Below is a small trained network, with its code and all its weights. Each question gives an input and a target symbol and asks what happens when units are switched off, that is, made to give their printed mean instead of their output.

import numpy as np


def w(rows, s, z=0):
    codes = np.array(rows[::2]) - 128.0
    scale = np.full(codes.shape[1], s)
    scale[-1] = z or s
    return codes * scale


def norm(h):
    return h / np.sqrt((h * h).mean(-1, keepdims=True) + 1e-5)


def f(y):
    return np.maximum(y, 0)


def softmax(a):
    e = np.exp(a - a.max(-1, keepdims=True))
    return e / e.sum(-1, keepdims=True)


def log_softmax(a):
    a = a - a.max(-1, keepdims=True)
    return a - np.log(np.exp(a).sum(-1, keepdims=True))


def net(x, mask):
    ids = ['βδηθπτ'.index(c) for c in x.split()]
    T = len(ids)
    res = E[ids] + P[:T]
    r = norm(res)
    for j in range(2):
        rows = slice(2 * j, 2 * j + 2)
        q, k, v = (r @ M[0][rows].T for M in (Q, K, V))
        z = softmax(np.where(np.tri(T) > 0, q @ k.T / 2**0.5, -1e9)) @ v
        o = O[0][rows]
        res = res + np.where(mask[j], z, o[:, -1]) @ o[:, :-1]
    y = f(norm(res) @ A[0][:, :-1].T + A[0][:, -1])
    res = res + np.where(mask[2:6], y, B[0][:, -1]) @ B[0][:, :-1]
    return log_softmax(norm(res)[-1] @ U[:, :-1].T + U[:, -1])


Q, K, V, O, A, B = {}, {}, {}, {}, {}, {}
E = w([
[180,95,88,188,177,116],'β',
[59,248,194,140,138,154],'δ',
[112,107,234,30,116,84],'η',
[95,79,117,138,87,84],'θ',
[129,165,94,128,99,89],'π',
[91,92,89,98,126,80],'τ',
],0.0013)
P = w([
[188,111,147,119,147,244],'0',
[188,123,143,122,132,160],'1',
[182,139,134,118,117,138],'2',
[151,158,136,128,110,106],'3',
[60,137,157,169,132,93],'4',
[65,124,148,163,151,128],'5',
[76,141,139,150,205,173],'6',
],0.0011)
Q[0] = w([
[98,106,91,195,203,194],'H1',
[212,64,6,201,124,86],'H1',
[95,93,67,197,138,96],'H2',
[87,131,165,202,253,190],'H2',
],0.0057)
K[0] = w([
[149,189,95,172,113,2],'H1',
[221,167,72,214,179,192],'H1',
[138,178,96,99,101,116],'H2',
[36,155,127,112,107,5],'H2',
],0.006)
V[0] = w([
[108,225,203,126,222,129],'H1',
[143,69,190,17,204,46],'H1',
[175,224,51,131,52,144],'H2',
[105,138,4,73,205,138],'H2',
],0.0029)
O[0] = w([
[183,62,129,168,144,96,91],'H1',
[214,75,64,110,63,170,254],'H1',
[122,71,75,126,208,196,116],'H2',
[116,119,129,255,102,165,6],'H2',
],0.0047,0.00073)
A[0] = w([
[141,134,133,115,179,38,71],'N1',
[100,117,142,134,227,188,124],'N2',
[69,159,156,213,115,81,230],'N3',
[96,140,154,143,70,251,2],'N4',
],0.0027,0.00089)
B[0] = w([
[147,114,195,107,172,104,194],'N1',
[137,109,97,88,58,147,242],'N2',
[144,125,89,174,111,75,247],'N3',
[134,92,252,158,98,219,167],'N4',
],0.0035,0.0015)
U = w([
[102,156,86,224,103,51,3],'β',
[157,72,203,123,225,65,119],'δ',
[253,53,103,31,59,142,154],'η',
[57,242,185,35,114,115,189],'θ',
[62,71,31,103,214,224,4],'π',
[127,124,163,224,46,216,253],'τ',
],0.0066,0.0012)

Each question gives the input, a string of symbols that net reads in full, and the target symbol t.
The units are the heads (2 rows each of Q, K, V and O) and the neurons (one row each of A and B). Each row of codes is followed by its name. A weight is (code - 128) times the scale printed after its matrix; where a second scale follows, it is the last column's (O, A, B and U).
mask holds one flag per unit, heads first, then neurons. A switched-off unit (its flag False) gives its mean, the last column of its rows in O or B, instead of its output. The means were averaged over made-up inputs and are rounded, as every weight is.
A unit's drop is (log p(t) with every unit on - log p(t) with that unit switched off) / (log p(t) with every unit on - log p(t) with every unit switched off).
The circuit of an input: a set's keep is (log p(t) with only the set's units on - log p(t) with every unit switched off) / (log p(t) with every unit on - log p(t) with every unit switched off). Starting from all 6 units, units are removed one at a time, each time the one whose removal leaves the highest keep (on an exact tie, the one counted first), for as long as the keep stays at least 0.8.
circuit, biggest first: the units of the circuit, biggest drop first
unit that matters most: the unit with the biggest drop
k most important neurons: the k neurons with the biggest drops, biggest first
which heads matter: for each layer, one digit per head in row order, 1 if its drop is at least 0.15 and else 0, layers parted by /
drop when u is switched off: that unit's drop, to one decimal
input τ τ θ θ β τ, target θ: which heads matter -> 10
input β θ δ θ, target β: circuit, biggest first -> (N3, H1)
input θ δ τ δ, target τ: 2 most important neurons -> (N4, N1)
input β π π, target β: unit that matters most -> H1
input η η θ δ θ, target η: which heads matter -> 10
input η β η δ θ β θ, target δ: circuit, biggest first -> (H1, H2, N1, N2)
input θ π η θ η β β, target θ: which heads matter -> 11
input β β π, target β: circuit, biggest first -> (H2, H1, N3)
input τ δ π, target τ: which heads matter -> 01
input δ θ θ β θ θ, target θ: which heads matter -> 11
input δ π τ, target δ: which heads matter -> 10
input θ τ β, target β: circuit, biggest first -> (H2, H1, N3)
input τ π τ β β δ θ, target β: circuit, biggest first -> (N3, H2)
input θ δ β, target δ: unit that matters most -> N1
input θ θ θ π π, target θ: drop when N2 is switched off -> 0.0
input δ θ δ β, target δ: drop when H1 is switched off -> 0.5
input θ τ τ δ π τ, target τ: drop when H1 is switched off -> 0.4
input θ θ π δ τ β, target β: 2 most important neurons -> (N3, N2)
